Here is a tiny trained network, its code and every weight. The questions are about switching its units off for an input and a class, where a switched-off unit gives its printed mean instead of its output.

import numpy as np


def w(rows, s, z=0):
    codes = np.array(rows[::2]) - 128.0
    scale = np.full(codes.shape[1], s)
    scale[-1] = z or s
    return codes * scale


def norm(h):
    return h / np.sqrt((h * h).mean(-1, keepdims=True) + 1e-5)


def f(y):
    return np.maximum(y, 0)


def log_softmax(a):
    a = a - a.max(-1, keepdims=True)
    return a - np.log(np.exp(a).sum(-1, keepdims=True))


def net(x, mask):
    res = np.array(x, float).reshape(1, 4) / 4 @ E
    u = 0
    for l in range(2):
        y = f(norm(res) @ A[l][:, :-1].T + A[l][:, -1])
        res = res + np.where(mask[u : u + 9], y, B[l][:, -1]) @ B[l][:, :-1]
        u += 9
    return log_softmax(norm(res)[-1] @ U[:, :-1].T + U[:, -1])


A, B = {}, {}
E = w([
[130,2,131,194,133,78,66,155],'x0',
[216,161,157,175,14,178,86,185],'x1',
[4,96,67,123,104,189,48,186],'x2',
[156,48,95,100,155,255,159,42],'x3',
],0.0031)
A[0] = w([
[154,112,144,161,141,104,133,153,102],'0.n0',
[255,142,134,142,88,173,134,155,22],'0.n1',
[82,127,120,182,80,107,107,231,38],'0.n2',
[119,131,108,131,129,178,131,114,101],'0.n3',
[75,88,118,109,150,124,139,137,79],'0.n4',
[150,144,158,145,165,173,147,117,91],'0.n5',
[145,139,126,115,153,113,136,129,62],'0.n6',
[123,9,145,145,159,113,116,101,6],'0.n7',
[72,117,117,117,158,235,129,108,41],'0.n8',
],0.0075,0.0023)
B[0] = w([
[103,156,66,63,115,215,113,118,172],'0.n0',
[254,178,119,182,36,126,98,56,240],'0.n1',
[84,145,150,64,122,70,42,214,252],'0.n2',
[91,139,182,114,119,106,152,86,180],'0.n3',
[183,108,151,227,27,151,100,109,196],'0.n4',
[109,87,139,134,59,77,71,195,171],'0.n5',
[93,207,75,177,113,109,124,96,146],'0.n6',
[183,92,43,166,164,17,175,144,233],'0.n7',
[43,127,118,27,95,168,166,71,242],'0.n8',
],0.0069,0.0041)
A[1] = w([
[48,120,211,72,145,254,143,89,4],'1.n0',
[42,98,112,129,158,224,170,99,81],'1.n1',
[133,39,144,126,196,140,117,90,102],'1.n2',
[170,38,118,204,236,139,193,166,53],'1.n3',
[253,168,186,204,120,244,90,119,19],'1.n4',
[73,130,212,162,159,145,75,226,67],'1.n5',
[111,135,158,148,168,171,26,225,16],'1.n6',
[104,26,107,173,147,162,115,108,117],'1.n7',
[126,234,189,137,229,147,193,153,117],'1.n8',
],0.0075,0.0014)
B[1] = w([
[137,67,51,45,80,55,132,32,236],'1.n0',
[87,119,116,71,63,239,95,137,224],'1.n1',
[128,123,99,200,128,95,98,215,178],'1.n2',
[173,111,74,139,176,29,180,142,198],'1.n3',
[244,49,224,214,61,220,174,120,255],'1.n4',
[188,153,176,63,128,111,70,180,226],'1.n5',
[116,163,215,39,162,65,137,156,234],'1.n6',
[128,200,168,149,207,172,187,166,205],'1.n7',
[72,132,147,198,167,144,66,57,179],'1.n8',
],0.011,0.0038)
U = w([
[60,93,64,10,72,168,132,56,158],'0',
[59,122,84,137,176,202,173,205,84],'1',
[255,104,191,197,64,170,149,108,170],'2',
[125,179,203,24,147,45,54,223,166],'3',
[167,99,46,181,224,21,204,179,153],'4',
[53,184,147,215,209,110,86,25,118],'5',
[120,147,127,133,169,159,129,146,1],'6',
],0.0088,0.0057)

Each question gives the input, the list of numbers given to net, and the class t.
The units are the neurons (one row each of A and B). Each row of codes is followed by its name. A weight is (code - 128) times the scale printed after its matrix; where a second scale follows, it is the last column's (A, B and U).
mask holds one flag per neuron, layer by layer. A switched-off neuron (its flag False) gives its mean, the last column of its row in B, instead of its output. The means were averaged over made-up inputs and are rounded, as every weight is.
A unit's drop is (log p(t) with every unit on - log p(t) with that unit switched off) / (log p(t) with every unit on - log p(t) with every unit switched off).
The circuit of an input: a set's keep is (log p(t) with only the set's units on - log p(t) with every unit switched off) / (log p(t) with every unit on - log p(t) with every unit switched off). Starting from the 12 units with the biggest drops (on a tie, the unit counted first), units are removed one at a time, each time the one whose removal leaves the highest keep (on an exact tie, the one counted first), for as long as the keep stays at least 0.8.
circuit, biggest first: the units of the circuit, biggest drop first
most important unit: the unit with the biggest drop
k most important neurons: the k neurons with the biggest drops, biggest first
k most important neurons of layer l: the k neurons of layer l with the biggest drops, biggest first
drop of u: that unit's drop, to one decimal
input [-1,-5,-7,-2], class 5: 2 most important neurons	[1.n8; 0.n7]
input [4,-3,7,2], class 1: 2 most important neurons of layer 0	[0.n7; 0.n8]
input [-2,-5,-5,6], class 0: most important neuron of layer 0	[0.n8]
input [-5,-6,0,-2], class 0: circuit, biggest first	[0.n7; 1.n0]
input [-4,-8,1,-8], class 5: 4 most important neurons	[1.n8; 0.n2; 0.n5; 1.n6]
input [-6,3,1,5], class 0: 3 most important neurons of layer 0	[0.n8; 0.n4; 0.n3]
input [5,7,3,1], class 3: 4 most important neurons	[0.n2; 1.n6; 0.n4; 1.n5]
input [8,2,-5,6], class 4: 2 most important neurons of layer 0	[0.n7; 0.n4]
input [6,3,8,8], class 1: 3 most important neurons	[0.n7; 1.n7; 1.n2]
input [0,-8,-4,8], class 4: 3 most important neurons	[0.n7; 1.n3; 1.n2]
input [3,-7,5,3], class 1: 3 most important neurons	[0.n8; 0.n7; 1.n1]
input [7,6,1,0], class 3: 3 most important neurons	[0.n2; 0.n4; 1.n6]
input [-2,-7,-8,-1], class 5: 2 most important neurons	[1.n8; 0.n7]
input [6,-8,8,-2], class 4: most important unit	0.n7
input [5,-6,8,1], class 1: 2 most important neurons of layer 0	[0.n8; 0.n1]
input [6,-1,7,2], class 4: 2 most important neurons of layer 1	[1.n1; 1.n5]
input [-7,7,7,1], class 0: drop of 0.n8	0.4
input [4,-2,0,7], class 4: drop of 0.n7	1.5
input [8,8,-1,-5], class 3: drop of 0.n4	0.1
input [-4,-6,-4,-7], class 5: most important neuron	[1.n8]
input [-1,6,3,-2], class 3: 2 most important neurons of layer 0	[0.n2; 0.n4]
